Below are the code and all the weights of a small trained network. Each question names an input and a target symbol and asks about switching units off, where a switched-off unit gives its printed mean instead of its output.

import numpy as np


def w(rows, s, z=0):
    codes = np.array(rows[::2]) - 128.0
    scale = np.full(codes.shape[1], s)
    scale[-1] = z or s
    return codes * scale


def f(y):
    return y / 2 * (1 + np.tanh(0.7978845608 * (y + 0.044715 * y**3)))


def softmax(a):
    e = np.exp(a - a.max(-1, keepdims=True))
    return e / e.sum(-1, keepdims=True)


def log_softmax(a):
    a = a - a.max(-1, keepdims=True)
    return a - np.log(np.exp(a).sum(-1, keepdims=True))


def net(x, mask):
    ids = ['ΓΘΞΣΨεζημπτφ'.index(c) for c in x.split()]
    T = len(ids)
    res = E[ids] + P[:T]
    r = res
    for j in range(3):
        rows = slice(3 * j, 3 * j + 3)
        q, k, v = (r @ M[0][rows].T for M in (Q, K, V))
        z = softmax(np.where(np.tri(T) > 0, q @ k.T / 3**0.5, -1e9)) @ v
        o = O[0][rows]
        res = res + np.where(mask[j], z, o[:, -1]) @ o[:, :-1]
    y = f(res @ A[0][:, :-1].T + A[0][:, -1])
    res = res + np.where(mask[3:15], y, B[0][:, -1]) @ B[0][:, :-1]
    return log_softmax(res[-1] @ U[:, :-1].T + U[:, -1])


Q, K, V, O, A, B = {}, {}, {}, {}, {}, {}
E = w([
[71,131,70,124,110,179],'Γ',
[104,22,177,115,91,63],'Θ',
[183,107,54,45,135,157],'Ξ',
[105,179,167,206,100,53],'Σ',
[54,143,155,197,171,95],'Ψ',
[134,145,34,132,173,57],'ε',
[131,85,96,129,65,95],'ζ',
[190,144,86,140,87,182],'η',
[173,78,110,136,203,181],'μ',
[94,79,171,199,171,168],'π',
[114,10,186,130,173,87],'τ',
[101,43,149,36,123,164],'φ',
],0.011)
P = w([
[89,223,169,112,159,179],'0',
[106,172,134,169,148,179],'1',
[120,130,104,191,149,169],'2',
[133,97,90,202,152,158],'3',
[149,74,75,206,149,146],'4',
[155,61,58,211,153,145],'5',
[162,34,49,203,152,135],'6',
[174,25,46,210,151,120],'7',
[168,2,37,210,152,126],'8',
],0.0044)
Q[0] = w([
[165,76,35,147,160,120],'H0',
[191,158,52,141,66,110],'H0',
[118,97,190,178,155,93],'H0',
[125,70,145,106,135,205],'H1',
[173,143,253,76,110,192],'H1',
[116,37,171,120,108,136],'H1',
[117,98,66,123,225,164],'H2',
[54,91,153,49,81,158],'H2',
[166,165,8,230,122,229],'H2',
],0.029)
K[0] = w([
[209,88,69,156,170,142],'H0',
[241,117,135,126,64,163],'H0',
[111,163,144,158,169,52],'H0',
[180,56,142,167,128,214],'H1',
[142,146,232,93,91,242],'H1',
[235,127,151,128,118,149],'H1',
[107,130,84,126,221,156],'H2',
[126,39,100,75,86,156],'H2',
[196,255,21,161,159,138],'H2',
],0.028)
V[0] = w([
[105,142,28,65,117,67],'H0',
[240,183,141,103,104,152],'H0',
[183,148,117,107,246,93],'H0',
[69,112,139,185,23,156],'H1',
[110,123,94,137,134,207],'H1',
[207,119,100,156,73,155],'H1',
[165,97,108,193,72,153],'H2',
[193,133,154,107,184,192],'H2',
[150,80,93,101,128,45],'H2',
],0.013)
O[0] = w([
[69,189,30,108,169,46,126],'H0',
[199,149,82,150,18,107,126],'H0',
[209,188,81,236,169,168,200],'H0',
[1,102,41,159,84,93,33],'H1',
[120,123,112,188,83,212,254],'H1',
[148,62,40,118,77,107,187],'H1',
[131,221,181,131,179,140,198],'H2',
[57,126,99,110,213,142,116],'H2',
[142,109,218,52,71,124,209],'H2',
],0.0081,0.0026)
A[0] = w([
[155,62,155,148,116,93,17],'N0',
[121,151,199,55,24,128,91],'N1',
[51,207,149,160,140,72,53],'N2',
[142,223,67,75,135,136,43],'N3',
[116,204,211,144,153,96,3],'N4',
[184,101,108,85,120,112,6],'N5',
[135,219,133,70,9,149,147],'N6',
[63,139,127,113,106,89,76],'N7',
[86,130,110,38,116,224,49],'N8',
[114,170,61,76,198,169,35],'N9',
[158,182,80,97,104,226,63],'N10',
[123,230,182,171,65,63,29],'N11',
],0.011,0.0039)
B[0] = w([
[112,162,126,110,180,101,153],'N0',
[125,82,163,171,38,119,200],'N1',
[98,210,124,150,104,60,162],'N2',
[50,105,156,63,109,172,176],'N3',
[122,91,134,84,157,84,151],'N4',
[58,160,118,154,118,145,158],'N5',
[127,106,30,120,254,128,226],'N6',
[172,124,134,185,135,130,143],'N7',
[175,148,105,91,55,184,166],'N8',
[104,86,166,120,85,109,189],'N9',
[125,199,162,115,114,88,255],'N10',
[163,159,73,54,75,130,143],'N11',
],0.018,0.0054)
U = w([
[167,93,132,60,70,201,91],'Γ',
[158,169,123,88,73,9,3],'Θ',
[103,185,37,64,204,157,153],'Ξ',
[184,81,135,25,119,54,145],'Σ',
[129,43,181,45,210,103,232],'Ψ',
[39,132,168,6,114,109,76],'ε',
[106,61,193,141,75,62,95],'ζ',
[150,12,17,157,120,64,200],'η',
[231,203,204,168,138,133,183],'μ',
[39,180,110,204,49,182,171],'π',
[45,148,180,153,183,36,54],'τ',
[27,81,149,189,176,254,68],'φ',
],0.0039,0.0034)

Each question gives the input, a string of symbols that net reads in full, and the target symbol t.
The units are the heads (3 rows each of Q, K, V and O) and the neurons (one row each of A and B). Each row of codes is followed by its name. A weight is (code - 128) times the scale printed after its matrix; where a second scale follows, it is the last column's (O, A, B and U).
mask holds one flag per unit, heads first, then neurons. A switched-off unit (its flag False) gives its mean, the last column of its rows in O or B, instead of its output. The means were averaged over made-up inputs and are rounded, as every weight is.
A unit's drop is (log p(t) with every unit on - log p(t) with that unit switched off) / (log p(t) with every unit on - log p(t) with every unit switched off).
The circuit of an input: a set's keep is (log p(t) with only the set's units on - log p(t) with every unit switched off) / (log p(t) with every unit on - log p(t) with every unit switched off). Starting from the 12 units with the biggest drops (on a tie, the unit counted first), units are removed one at a time, each time the one whose removal leaves the highest keep (on an exact tie, the one counted first), for as long as the keep stays at least 0.8.
units of the circuit, in order: the units of the circuit, biggest drop first
unit that matters most: the unit with the biggest drop
k most important neurons: the k neurons with the biggest drops, biggest first
which heads matter: for each layer, one digit per head in row order, 1 if its drop is at least 0.15 and else 0, layers parted by /
input π Γ ε η η Γ, target η: which heads matter	101
input ε η Ψ Ψ Ξ η Γ Ξ, target Ξ: 4 most important neurons	N1, N6, N5, N9
input φ ε π π Θ η Ψ Ξ, target Ξ: which heads matter	101
input Ψ η ε μ Γ μ ζ ζ, target μ: units of the circuit, in order	H0, H1, N6
input Σ Γ Γ, target π: units of the circuit, in order	H1, N6, H2
input η Ψ ε π Γ Ψ, target Ψ: which heads matter	110
input τ π Γ ζ Ψ Ξ, target ε: 3 most important neurons	N3, N9, N10
input π Ψ Θ Ψ Γ Γ μ φ Γ, target μ: units of the circuit, in order	H0, N10, H1, N3
input π Γ Γ Σ η Ψ η Ξ, target ε: units of the circuit, in order	N3, H2, H0, N9
input Ξ Γ η η ε Γ Γ π, target η: which heads matter	110
input ζ ε Γ, target Γ: which heads matter	101
input η η Γ ζ, target η: units of the circuit, in order	H1, N10
input φ Ψ Γ, target π: 2 most important neurons	N2, N6
input Γ Ψ Γ μ Γ, target μ: units of the circuit, in order	H0, N10, N3
input Γ π Θ Θ Ψ, target τ: units of the circuit, in order	H1, H0, N2
input Γ η Ξ ε, target Ξ: unit that matters most	H0
input Ψ Γ ζ, target η: which heads matter	010
input η η π ε, target η: units of the circuit, in order	H0, N6, H2, N1
input ε ζ μ ζ, target μ: units of the circuit, in order	H0, H1
input η Γ ε ζ ζ Ψ μ, target μ: units of the circuit, in order	H0, H1, N10
input ζ η Ψ, target τ: 2 most important neurons	N2, N4
input ε φ Γ Θ, target Θ: which heads matter	111
input τ μ Γ Θ Γ ζ ε η τ, target η: units of the circuit, in order	H1
input Γ Θ ζ Ψ Γ Γ τ η, target Ξ: 3 most important neurons	N6, N1, N9
input Γ Γ τ, target Ψ: most important neuron	N4
input η φ φ, target Γ: 2 most important neurons	N8, N6
input Σ Σ η Θ, target ζ: most important neuron	N1
